Below are the code and all the weights of a small trained network. Each question names an input and a target symbol and asks about switching units off, where a switched-off unit gives its printed mean instead of its output.

import numpy as np


def w(rows, s, z=0):
    codes = np.array(rows[::2]) - 128.0
    scale = np.full(codes.shape[1], s)
    scale[-1] = z or s
    return codes * scale


def norm(h):
    return h / np.sqrt((h * h).mean(-1, keepdims=True) + 1e-5)


def f(y):
    return np.maximum(y, 0)


def softmax(a):
    e = np.exp(a - a.max(-1, keepdims=True))
    return e / e.sum(-1, keepdims=True)


def log_softmax(a):
    a = a - a.max(-1, keepdims=True)
    return a - np.log(np.exp(a).sum(-1, keepdims=True))


def net(x, mask):
    ids = ['ΔΛΣΨΩαβεζηθμπτφ'.index(c) for c in x.split()]
    T = len(ids)
    res = E[ids] + P[:T]
    u = 0
    for l in range(3):
        q, k, v = (norm(res) @ M[l].T for M in (Q, K, V))
        z = softmax(np.where(np.tri(T) > 0, q @ k.T / 3**0.5, -1e9)) @ v
        res = res + np.where(mask[u], z, O[l][:, -1]) @ O[l][:, :-1]
        u += 1
        y = f(norm(res) @ A[l][:, :-1].T + A[l][:, -1])
        res = res + np.where(mask[u : u + 12], y, B[l][:, -1]) @ B[l][:, :-1]
        u += 12
    return log_softmax(norm(res)[-1] @ U[:, :-1].T + U[:, -1])


Q, K, V, O, A, B = {}, {}, {}, {}, {}, {}
E = w([
[157,96,76],'Δ',
[144,105,75],'Λ',
[184,146,147],'Σ',
[68,27,149],'Ψ',
[77,226,104],'Ω',
[178,148,147],'α',
[40,197,99],'β',
[29,163,141],'ε',
[48,99,139],'ζ',
[173,88,75],'η',
[158,98,84],'θ',
[115,2,71],'μ',
[129,238,83],'π',
[144,162,107],'τ',
[182,61,154],'φ',
],0.02)
P = w([
[173,124,204],'0',
[159,119,146],'1',
[139,114,93],'2',
[126,102,44],'3',
[112,91,2],'4',
[108,112,67],'5',
],0.0086)
Q[0] = w([
[232,174,20],'L0H0',
[70,61,103],'L0H0',
[57,255,79],'L0H0',
],0.046)
K[0] = w([
[233,130,2],'L0H0',
[60,33,116],'L0H0',
[26,235,19],'L0H0',
],0.041)
V[0] = w([
[123,128,85],'L0H0',
[118,112,242],'L0H0',
[117,112,255],'L0H0',
],0.0083)
O[0] = w([
[141,120,150,161],'L0H0',
[99,106,43,15],'L0H0',
[85,91,3,3],'L0H0',
],0.0051,0.0042)
A[0] = w([
[128,203,225,86],'L0N0',
[20,44,37,19],'L0N1',
[106,113,116,45],'L0N2',
[171,122,96,156],'L0N3',
[81,109,86,75],'L0N4',
[95,192,68,5],'L0N5',
[166,98,232,211],'L0N6',
[61,127,29,234],'L0N7',
[5,149,169,225],'L0N8',
[108,138,135,96],'L0N9',
[96,122,145,87],'L0N10',
[200,111,82,137],'L0N11',
],0.021,0.0026)
B[0] = w([
[202,92,115,253],'L0N0',
[132,3,87,195],'L0N1',
[119,125,143,137],'L0N2',
[159,140,160,184],'L0N3',
[99,153,158,152],'L0N4',
[140,173,78,201],'L0N5',
[85,123,191,203],'L0N6',
[134,200,186,174],'L0N7',
[38,169,164,184],'L0N8',
[123,142,137,138],'L0N9',
[94,121,118,139],'L0N10',
[179,164,182,211],'L0N11',
],0.047,0.011)
Q[1] = w([
[125,113,221],'L1H0',
[254,119,162],'L1H0',
[96,168,1],'L1H0',
],0.023)
K[1] = w([
[93,35,172],'L1H0',
[100,169,5],'L1H0',
[184,233,84],'L1H0',
],0.028)
V[1] = w([
[2,128,182],'L1H0',
[122,128,132],'L1H0',
[106,84,149],'L1H0',
],0.006)
O[1] = w([
[174,255,145,1],'L1H0',
[128,137,130,123],'L1H0',
[78,134,150,117],'L1H0',
],0.005,0.003)
A[1] = w([
[183,120,4,56],'L1N0',
[90,200,123,64],'L1N1',
[85,141,134,11],'L1N2',
[180,137,123,80],'L1N3',
[116,142,92,134],'L1N4',
[115,81,138,103],'L1N5',
[89,104,99,47],'L1N6',
[117,120,131,44],'L1N7',
[133,172,82,253],'L1N8',
[94,138,135,52],'L1N9',
[121,168,167,97],'L1N10',
[80,141,115,45],'L1N11',
],0.033,0.0029)
B[1] = w([
[172,255,111,255],'L1N0',
[111,101,61,152],'L1N1',
[154,166,144,143],'L1N2',
[158,175,108,223],'L1N3',
[149,117,139,141],'L1N4',
[179,136,130,150],'L1N5',
[158,163,114,143],'L1N6',
[138,132,124,132],'L1N7',
[186,160,91,184],'L1N8',
[150,156,137,141],'L1N9',
[71,110,125,191],'L1N10',
[155,151,152,144],'L1N11',
],0.064,0.015)
Q[2] = w([
[246,198,81],'L2H0',
[16,185,171],'L2H0',
[84,155,203],'L2H0',
],0.012)
K[2] = w([
[205,169,114],'L2H0',
[11,193,141],'L2H0',
[179,159,186],'L2H0',
],0.013)
V[2] = w([
[143,63,20],'L2H0',
[138,76,5],'L2H0',
[133,120,102],'L2H0',
],0.011)
O[2] = w([
[2,162,171,2],'L2H0',
[5,134,177,1],'L2H0',
[97,129,141,107],'L2H0',
],0.011,0.0067)
A[2] = w([
[91,3,65,2],'L2N0',
[102,153,192,87],'L2N1',
[143,114,91,30],'L2N2',
[86,127,152,105],'L2N3',
[155,173,114,134],'L2N4',
[126,101,121,100],'L2N5',
[169,79,113,111],'L2N6',
[99,119,36,50],'L2N7',
[84,153,122,63],'L2N8',
[118,122,73,70],'L2N9',
[152,174,100,100],'L2N10',
[60,131,216,83],'L2N11',
],0.027,0.0057)
B[2] = w([
[3,112,195,155],'L2N0',
[146,137,199,196],'L2N1',
[141,143,149,130],'L2N2',
[161,144,110,140],'L2N3',
[126,85,157,246],'L2N4',
[106,108,131,135],'L2N5',
[172,134,86,162],'L2N6',
[164,60,125,142],'L2N7',
[99,153,92,141],'L2N8',
[136,102,92,135],'L2N9',
[112,84,129,226],'L2N10',
[162,159,190,192],'L2N11',
],0.054,0.011)
U = w([
[153,140,254,71],'Δ',
[248,48,144,52],'Λ',
[138,58,53,201],'Σ',
[172,203,88,143],'Ψ',
[117,118,135,102],'Ω',
[142,31,131,165],'α',
[117,118,133,110],'β',
[126,113,132,98],'ε',
[60,141,80,206],'ζ',
[31,223,177,48],'η',
[124,111,131,99],'θ',
[119,117,129,117],'μ',
[45,78,147,255],'π',
[118,121,134,113],'τ',
[117,113,135,116],'φ',
],0.021,0.0087)

Each question gives the input, a string of symbols that net reads in full, and the target symbol t.
The units are the heads (3 rows each of Q, K, V and O) and the neurons (one row each of A and B). Each row of codes is followed by its name. A weight is (code - 128) times the scale printed after its matrix; where a second scale follows, it is the last column's (O, A, B and U).
mask holds one flag per unit, layer by layer, with each layer's heads first. A switched-off unit (its flag False) gives its mean, the last column of its rows in O or B, instead of its output. The means were averaged over made-up inputs and are rounded, as every weight is.
A unit's drop is (log p(t) with every unit on - log p(t) with that unit switched off) / (log p(t) with every unit on - log p(t) with every unit switched off).
The circuit of an input: a set's keep is (log p(t) with only the set's units on - log p(t) with every unit switched off) / (log p(t) with every unit on - log p(t) with every unit switched off). Starting from the 12 units with the biggest drops (on a tie, the unit counted first), units are removed one at a time, each time the one whose removal leaves the highest keep (on an exact tie, the one counted first), for as long as the keep stays at least 0.8.
units of the circuit, in order: the units of the circuit, biggest drop first
top k neurons: the k neurons with the biggest drops, biggest first
k most important neurons of layer l: the k neurons of layer l with the biggest drops, biggest first
drop when u is switched off: that unit's drop, to one decimal
input η α Λ φ ε Δ, target Δ: units of the circuit, in order : (L0N11; L1N8)
input Λ ζ α Σ β θ, target Δ: top 4 neurons : (L0N11; L0N0; L0N5; L1N8)
input τ τ π φ π Ω, target Σ: units of the circuit, in order : (L1N1; L0N8; L1N0; L2N7)
input φ Δ τ, target Λ: top neuron : (L0N0)
input Δ π η α, target Δ: top 4 neurons : (L0N6; L0N1; L1N8; L1N1)
input Ω π π θ π φ, target Δ: top 2 neurons : (L0N0; L0N6)
input τ Σ π α α, target Λ: top 3 neurons : (L0N0; L0N8; L1N0)
input π φ π π ε ζ, target Δ: top 4 neurons : (L0N8; L0N7; L0N1; L1N0)
input α ε ε α, target Λ: 2 most important neurons of layer 2 : (L2N0; L2N11)
input α Ψ Σ τ Λ, target Δ: 3 most important neurons of layer 0 : (L0N11; L0N0; L0N1)
input φ π π α Σ, target Δ: top 3 neurons : (L0N6; L0N1; L1N8)
input ζ α α π Ψ Ψ, target π: top 2 neurons : (L1N0; L0N1)
input ε η φ μ, target α: 3 most important neurons of layer 0 : (L0N1; L0N0; L0N7)
input Λ φ π Ψ π φ, target Λ: units of the circuit, in order : (L1N0)
input π π φ π α β, target ζ: top 4 neurons : (L1N1; L0N8; L0N5; L0N6)
input α Δ π α φ β, target ζ: 4 most important neurons of layer 0 : (L0N8; L0N5; L0N7; L0N6)
input π θ Ψ π α Δ, target Δ: 4 most important neurons of layer 0 : (L0N0; L0N1; L0N5; L0N11)
input π π π φ ε, target η: drop when L0N8 is switched off : 1.9
input π Δ Σ τ φ, target Δ: drop when L1N8 is switched off : 0.1
input π Δ π π τ, target Λ: drop when L0N0 is switched off : 0.3
input α Λ Δ π π Λ, target Δ: drop when L0N6 is switched off : 0.0
